Below are the code and all the weights of a small trained network. Each question names an input and a target symbol and asks about switching units off, where a switched-off unit gives its printed mean instead of its output.

import numpy as np


def w(rows, s, z=0):
    codes = np.array(rows[::2]) - 128.0
    scale = np.full(codes.shape[1], s)
    scale[-1] = z or s
    return codes * scale


def norm(h):
    return h / np.sqrt((h * h).mean(-1, keepdims=True) + 1e-5)


def f(y):
    return np.maximum(y, 0)


def softmax(a):
    e = np.exp(a - a.max(-1, keepdims=True))
    return e / e.sum(-1, keepdims=True)


def log_softmax(a):
    a = a - a.max(-1, keepdims=True)
    return a - np.log(np.exp(a).sum(-1, keepdims=True))


def net(x, mask):
    ids = ['αδεθπστ'.index(c) for c in x.split()]
    T = len(ids)
    res = E[ids] + P[:T]
    u = 0
    for l in range(3):
        q, k, v = (norm(res) @ M[l].T for M in (Q, K, V))
        z = softmax(np.where(np.tri(T) > 0, q @ k.T / 4**0.5, -1e9)) @ v
        res = res + np.where(mask[u], z, O[l][:, -1]) @ O[l][:, :-1]
        u += 1
        y = f(norm(res) @ A[l][:, :-1].T + A[l][:, -1])
        res = res + np.where(mask[u : u + 8], y, B[l][:, -1]) @ B[l][:, :-1]
        u += 8
    return log_softmax(norm(res)[-1] @ U[:, :-1].T + U[:, -1])


Q, K, V, O, A, B = {}, {}, {}, {}, {}, {}
E = w([
[152,202,7,168,187,122,91],'α',
[107,132,150,148,114,133,121],'δ',
[141,99,135,134,120,96,132],'ε',
[108,150,146,122,120,116,128],'θ',
[141,116,134,143,104,118,114],'π',
[100,114,157,129,139,116,146],'σ',
[134,136,134,116,117,99,128],'τ',
],0.019)
P = w([
[159,96,122,47,73,250,153],'0',
[102,133,6,162,82,122,117],'1',
[110,141,46,165,70,110,191],'2',
[123,104,150,58,56,108,93],'3',
[149,172,137,196,143,84,129],'4',
[88,143,2,163,93,153,210],'5',
[162,128,179,124,87,128,158],'6',
[125,157,133,169,174,76,69],'7',
[165,162,76,167,138,168,217],'8',
[66,132,133,42,96,115,139],'9',
[147,190,115,197,194,90,187],'10',
],0.0072)
Q[0] = w([
[83,109,131,91,162,87,8],'0.h0',
[67,68,77,43,44,169,144],'0.h0',
[99,113,118,100,52,141,193],'0.h0',
[116,152,25,170,174,140,165],'0.h0',
],0.014)
K[0] = w([
[65,110,21,119,136,151,123],'0.h0',
[90,105,161,101,145,88,10],'0.h0',
[138,132,176,128,167,94,57],'0.h0',
[169,107,164,49,102,204,137],'0.h0',
],0.014)
V[0] = w([
[255,92,81,153,81,102,88],'0.h0',
[78,70,116,222,149,198,72],'0.h0',
[128,172,75,51,186,125,139],'0.h0',
[125,7,132,151,203,90,233],'0.h0',
],0.0079)
O[0] = w([
[57,57,140,181,170,116,98,130],'0.h0',
[134,112,87,187,148,126,255,106],'0.h0',
[161,118,159,139,107,194,89,1],'0.h0',
[73,133,52,63,84,149,129,72],'0.h0',
],0.009,0.0039)
A[0] = w([
[122,109,40,188,131,153,164,157],'0.n0',
[113,78,212,100,41,141,183,138],'0.n1',
[95,135,184,25,224,65,149,192],'0.n2',
[205,165,255,79,24,130,78,166],'0.n3',
[186,118,43,107,78,52,104,255],'0.n4',
[59,89,113,105,49,82,99,185],'0.n5',
[83,149,118,150,36,107,215,123],'0.n6',
[79,93,54,129,93,160,58,97],'0.n7',
],0.0062,0.0043)
B[0] = w([
[130,74,217,22,86,142,80,198],'0.n0',
[96,221,2,141,218,157,55,173],'0.n1',
[105,157,186,227,74,197,74,205],'0.n2',
[57,145,222,135,38,15,130,233],'0.n3',
[52,118,163,181,48,79,168,255],'0.n4',
[8,48,170,75,33,150,142,223],'0.n5',
[106,147,196,170,119,63,226,221],'0.n6',
[171,148,231,52,230,17,184,172],'0.n7',
],0.0051,0.0058)
Q[1] = w([
[235,57,25,36,134,254,116],'1.h0',
[194,108,162,212,80,107,242],'1.h0',
[36,26,161,84,179,119,228],'1.h0',
[34,152,205,142,63,86,152],'1.h0',
],0.007)
K[1] = w([
[57,88,254,87,4,106,228],'1.h0',
[176,185,149,136,200,29,188],'1.h0',
[36,36,56,195,156,58,122],'1.h0',
[132,137,73,140,164,97,42],'1.h0',
],0.0064)
V[1] = w([
[80,26,93,159,201,137,93],'1.h0',
[80,85,188,61,160,169,205],'1.h0',
[105,180,126,207,184,94,186],'1.h0',
[2,98,28,88,168,41,125],'1.h0',
],0.0063)
O[1] = w([
[206,120,31,166,79,177,105,105],'1.h0',
[188,158,187,164,1,55,92,67],'1.h0',
[119,52,97,24,202,95,59,254],'1.h0',
[89,112,21,238,151,93,64,190],'1.h0',
],0.0077,0.0042)
A[1] = w([
[55,106,184,128,20,146,189,164],'1.n0',
[109,138,228,91,133,102,116,72],'1.n1',
[135,204,136,136,204,188,109,73],'1.n2',
[152,154,50,130,179,100,158,35],'1.n3',
[130,36,174,135,96,63,158,175],'1.n4',
[134,103,131,165,101,155,111,2],'1.n5',
[255,190,208,85,106,124,137,116],'1.n6',
[156,101,147,121,123,67,138,142],'1.n7',
],0.009,0.0019)
B[1] = w([
[120,110,140,94,177,198,95,254],'1.n0',
[139,169,130,194,124,141,126,218],'1.n1',
[135,148,104,75,124,157,163,142],'1.n2',
[142,104,171,42,136,89,12,148],'1.n3',
[114,212,134,138,166,175,140,245],'1.n4',
[159,141,157,146,135,67,134,136],'1.n5',
[53,164,90,168,121,150,149,166],'1.n6',
[104,141,175,113,111,158,118,179],'1.n7',
],0.011,0.009)
Q[2] = w([
[33,115,65,81,172,41,72],'2.h0',
[104,99,131,64,245,123,161],'2.h0',
[230,54,76,222,60,69,128],'2.h0',
[255,43,244,110,53,95,214],'2.h0',
],0.0079)
K[2] = w([
[237,137,30,163,94,208,94],'2.h0',
[189,120,1,112,199,118,176],'2.h0',
[27,66,177,180,60,126,194],'2.h0',
[85,88,245,102,83,126,198],'2.h0',
],0.0087)
V[2] = w([
[101,168,39,105,246,169,95],'2.h0',
[116,254,67,136,132,60,108],'2.h0',
[147,85,81,134,72,97,219],'2.h0',
[84,149,81,208,138,253,197],'2.h0',
],0.0088)
O[2] = w([
[210,117,64,135,72,90,144,224],'2.h0',
[239,203,144,216,205,127,157,209],'2.h0',
[2,246,185,70,115,130,144,2],'2.h0',
[96,108,57,65,160,97,254,168],'2.h0',
],0.0085,0.0091)
A[2] = w([
[159,69,221,121,118,141,25,72],'2.n0',
[126,126,124,53,11,205,228,63],'2.n1',
[93,154,87,165,177,167,210,92],'2.n2',
[2,86,95,75,130,119,55,81],'2.n3',
[102,61,123,148,179,152,147,112],'2.n4',
[175,148,96,74,203,126,51,142],'2.n5',
[199,177,119,106,214,74,179,3],'2.n6',
[186,215,151,169,151,79,69,125],'2.n7',
],0.0098,0.0063)
B[2] = w([
[165,41,143,45,118,17,140,186],'2.n0',
[140,114,100,62,3,170,180,185],'2.n1',
[158,102,103,104,96,76,106,253],'2.n2',
[124,114,157,84,207,185,114,179],'2.n3',
[85,173,121,140,80,134,109,193],'2.n4',
[94,133,126,69,129,168,112,189],'2.n5',
[119,122,136,79,228,92,144,207],'2.n6',
[112,160,130,114,93,157,154,255],'2.n7',
],0.016,0.0071)
U = w([
[254,50,122,180,139,212,128,110],'α',
[139,131,113,86,207,47,214,6],'δ',
[25,78,135,85,173,201,95,70],'ε',
[129,208,212,155,87,162,126,249],'θ',
[82,117,52,201,82,43,105,81],'π',
[145,93,86,60,29,181,208,196],'σ',
[152,54,226,78,82,57,61,95],'τ',
],0.0089,0.002)

Each question gives the input, a string of symbols that net reads in full, and the target symbol t.
The units are the heads (4 rows each of Q, K, V and O) and the neurons (one row each of A and B). Each row of codes is followed by its name. A weight is (code - 128) times the scale printed after its matrix; where a second scale follows, it is the last column's (O, A, B and U).
mask holds one flag per unit, layer by layer, with each layer's heads first. A switched-off unit (its flag False) gives its mean, the last column of its rows in O or B, instead of its output. The means were averaged over made-up inputs and are rounded, as every weight is.
A unit's drop is (log p(t) with every unit on - log p(t) with that unit switched off) / (log p(t) with every unit on - log p(t) with every unit switched off).
The circuit of an input: a set's keep is (log p(t) with only the set's units on - log p(t) with every unit switched off) / (log p(t) with every unit on - log p(t) with every unit switched off). Starting from the 12 units with the biggest drops (on a tie, the unit counted first), units are removed one at a time, each time the one whose removal leaves the highest keep (on an exact tie, the one counted first), for as long as the keep stays at least 0.8.
circuit, biggest first: the units of the circuit, biggest drop first
k most important neurons of layer l: the k neurons of layer l with the biggest drops, biggest first
drop of u: that unit's drop, to one decimal
input π ε θ δ α σ, target ε: circuit, biggest first => (1.h0)
input σ θ θ π δ δ, target π: circuit, biggest first => (0.h0 1.h0)
input δ δ δ θ ε ε θ, target ε: circuit, biggest first => (0.h0 2.n3)
input ε π δ π θ ε α, target π: 2 most important neurons of layer 1 => (1.n0 1.n4)
input τ θ δ α, target α: circuit, biggest first => (2.h0 0.h0)
input τ δ ε π σ α π ε ε ε σ, target α: circuit, biggest first => (2.h0 1.n3)
input τ α α π ε, target α: circuit, biggest first => (2.h0 0.h0)
input ε θ τ π θ α τ θ ε δ π, target π: circuit, biggest first => (1.h0 0.h0)
input δ σ θ τ σ, target θ: circuit, biggest first => (0.h0 1.n1)
input τ π δ δ π ε, target δ: circuit, biggest first => (0.h0 2.n6)
input δ δ τ θ δ τ δ θ, target τ: circuit, biggest first => (0.h0 2.n0)
input ε τ τ, target ε: circuit, biggest first => (0.h0 2.n3)
input ε θ τ δ δ δ, target δ: 2 most important neurons of layer 0 => (0.n5 0.n3)
input ε ε δ ε ε δ, target ε: circuit, biggest first => (0.h0)
input θ ε α τ, target δ: 2 most important neurons of layer 0 => (0.n6 0.n3)
input τ ε ε ε δ π ε ε, target π: circuit, biggest first => (0.h0 1.h0)
input δ θ ε θ θ θ π π α, target τ: 2 most important neurons of layer 1 => (1.n3 1.n4)
input α θ θ σ α θ θ τ ε δ, target τ: 2 most important neurons of layer 0 => (0.n3 0.n2)
input π ε π δ ε θ, target δ: 2 most important neurons of layer 0 => (0.n5 0.n1)
input τ θ θ, target τ: circuit, biggest first => (0.h0)
input δ ε π α δ δ ε δ ε τ, target τ: 2 most important neurons of layer 1 => (1.n3 1.n4)
input ε ε α τ σ α τ ε α, target π: 3 most important neurons of layer 2 => (2.n3 2.n1 2.n6)
input π α π α θ ε ε θ τ, target ε: 2 most important neurons of layer 1 => (1.n4 1.n1)
input δ σ θ δ δ, target θ: 2 most important neurons of layer 1 => (1.n6 1.n1)
input δ α τ δ θ θ τ θ ε, target τ: drop of 2.h0 => 0.3
input δ τ ε δ τ θ σ, target τ: drop of 2.n0 => 1.0
input τ δ θ ε, target δ: drop of 1.n4 => 1.3
